Below is a small trained network, with its code and all its weights. Each question gives an input and a target symbol and asks what happens when units are switched off, that is, made to give their printed mean instead of their output.

import numpy as np


def w(rows, s, z=0):
    codes = np.array(rows[::2]) - 128.0
    scale = np.full(codes.shape[1], s)
    scale[-1] = z or s
    return codes * scale


def f(y):
    return np.maximum(y, 0)


def softmax(a):
    e = np.exp(a - a.max(-1, keepdims=True))
    return e / e.sum(-1, keepdims=True)


def log_softmax(a):
    a = a - a.max(-1, keepdims=True)
    return a - np.log(np.exp(a).sum(-1, keepdims=True))


def net(x, mask):
    ids = ['ΘΞαβγδεηλστψω'.index(c) for c in x.split()]
    T = len(ids)
    res = E[ids] + P[:T]
    q, k, v = (res @ M[0].T for M in (Q, K, V))
    z = softmax(np.where(np.tri(T) > 0, q @ k.T / 4**0.5, -1e9)) @ v
    res = res + np.where(mask[0], z, O[0][:, -1]) @ O[0][:, :-1]
    y = f(res @ A[0][:, :-1].T + A[0][:, -1])
    res = res + np.where(mask[1:9], y, B[0][:, -1]) @ B[0][:, :-1]
    return log_softmax(res[-1] @ U[:, :-1].T + U[:, -1])


Q, K, V, O, A, B = {}, {}, {}, {}, {}, {}
E = w([
[118,113,168],'Θ',
[159,120,136],'Ξ',
[117,114,166],'α',
[147,114,144],'β',
[122,250,127],'γ',
[126,100,163],'δ',
[120,103,168],'ε',
[121,151,169],'η',
[164,116,126],'λ',
[123,117,157],'σ',
[122,98,166],'τ',
[122,118,160],'ψ',
[31,66,75],'ω',
],0.02)
P = w([
[160,41,214],'0',
[150,82,254],'1',
[161,80,250],'2',
[143,101,214],'3',
[147,107,196],'4',
[128,105,189],'5',
[125,108,185],'6',
[111,118,196],'7',
[105,129,196],'8',
[99,148,204],'9',
[84,164,218],'10',
[80,178,219],'11',
[69,191,229],'12',
[73,206,236],'13',
],0.0091)
Q[0] = w([
[147,209,37],'head 1',
[100,121,76],'head 1',
[148,42,247],'head 1',
[121,204,24],'head 1',
],0.015)
K[0] = w([
[205,162,228],'head 1',
[254,114,138],'head 1',
[54,103,71],'head 1',
[166,155,206],'head 1',
],0.008)
V[0] = w([
[88,66,31],'head 1',
[172,1,147],'head 1',
[141,186,167],'head 1',
[217,115,154],'head 1',
],0.0091)
O[0] = w([
[139,157,53,109],'head 1',
[153,253,207,255],'head 1',
[167,81,174,103],'head 1',
[157,109,185,117],'head 1',
],0.013,0.0068)
A[0] = w([
[77,80,24,254],'neuron 1',
[141,95,89,127],'neuron 2',
[123,34,107,127],'neuron 3',
[7,188,138,131],'neuron 4',
[178,131,111,254],'neuron 5',
[88,91,136,149],'neuron 6',
[170,75,130,177],'neuron 7',
[194,126,220,178],'neuron 8',
],0.014,0.0045)
B[0] = w([
[117,139,221,142],'neuron 1',
[52,127,66,128],'neuron 2',
[160,186,134,130],'neuron 3',
[161,81,127,185],'neuron 4',
[74,58,254,137],'neuron 5',
[127,157,109,134],'neuron 6',
[96,198,120,134],'neuron 7',
[91,126,54,252],'neuron 8',
],0.011,0.028)
U = w([
[30,211,54,140],'Θ',
[60,79,115,229],'Ξ',
[124,54,66,212],'α',
[131,85,93,82],'β',
[150,128,76,2],'γ',
[161,118,82,29],'δ',
[180,114,73,93],'ε',
[169,124,73,62],'η',
[173,165,129,90],'λ',
[187,161,99,122],'σ',
[180,145,100,113],'τ',
[196,159,98,146],'ψ',
[156,118,255,198],'ω',
],0.0097,0.0046)

Each question gives the input, a string of symbols that net reads in full, and the target symbol t.
The units are the heads (4 rows each of Q, K, V and O) and the neurons (one row each of A and B). Each row of codes is followed by its name. A weight is (code - 128) times the scale printed after its matrix; where a second scale follows, it is the last column's (O, A, B and U).
mask holds one flag per unit, heads first, then neurons. A switched-off unit (its flag False) gives its mean, the last column of its rows in O or B, instead of its output. The means were averaged over made-up inputs and are rounded, as every weight is.
A unit's drop is (log p(t) with every unit on - log p(t) with that unit switched off) / (log p(t) with every unit on - log p(t) with every unit switched off).
The circuit of an input: a set's keep is (log p(t) with only the set's units on - log p(t) with every unit switched off) / (log p(t) with every unit on - log p(t) with every unit switched off). Starting from all 9 units, units are removed one at a time, each time the one whose removal leaves the highest keep (on an exact tie, the one counted first), for as long as the keep stays at least 0.8.
circuit, biggest first: the units of the circuit, biggest drop first
most important unit: the unit with the biggest drop
top k neurons: the k neurons with the biggest drops, biggest first
drop when u is switched off: that unit's drop, to one decimal
input δ λ Θ β β γ δ ε ω ψ, target ω: circuit, biggest first : (neuron 8; neuron 1; head 1; neuron 4)
input Θ Θ σ, target Θ: top neuron : (neuron 8)
input δ Θ λ λ α α η β ψ α ω λ, target ω: circuit, biggest first : (neuron 8; neuron 1; head 1; neuron 5)
input ψ λ τ α Ξ δ, target Θ: circuit, biggest first : (neuron 8; head 1; neuron 4)
input δ γ Θ δ τ τ α ε λ γ ω λ ψ, target ω: circuit, biggest first : (neuron 8; neuron 1; head 1)
input Ξ σ γ ψ, target Θ: top 3 neurons : (neuron 8; neuron 4; neuron 7)
input τ α λ η γ Θ α λ η ω β ε, target ω: top 3 neurons : (neuron 8; neuron 1; neuron 4)
input β α η τ λ ω λ, target ω: circuit, biggest first : (neuron 8; neuron 1; neuron 5; head 1)
input ψ ψ γ γ Θ α β λ ε γ Θ α ω α, target ω: circuit, biggest first : (neuron 8; neuron 1; head 1)
input ε σ α Θ τ, target Θ: circuit, biggest first : (neuron 8; head 1; neuron 4)
input Θ δ τ ε, target Θ: top 3 neurons : (neuron 8; neuron 4; neuron 5)
input γ ε τ τ λ ε ε ω τ, target ω: circuit, biggest first : (neuron 8; neuron 1; head 1; neuron 4)
input α σ Θ ε β γ τ Ξ γ Θ ε ω β δ, target ω: circuit, biggest first : (neuron 8; neuron 1; head 1)
input α β ω, target ω: most important unit : neuron 8
input λ λ δ α δ σ ε β ψ γ ω σ, target ω: drop when neuron 1 is switched off : 1.8
input λ λ Ξ, target Θ: drop when neuron 7 is switched off : 0.0
input ε Θ δ, target Θ: drop when neuron 4 is switched off : 0.2
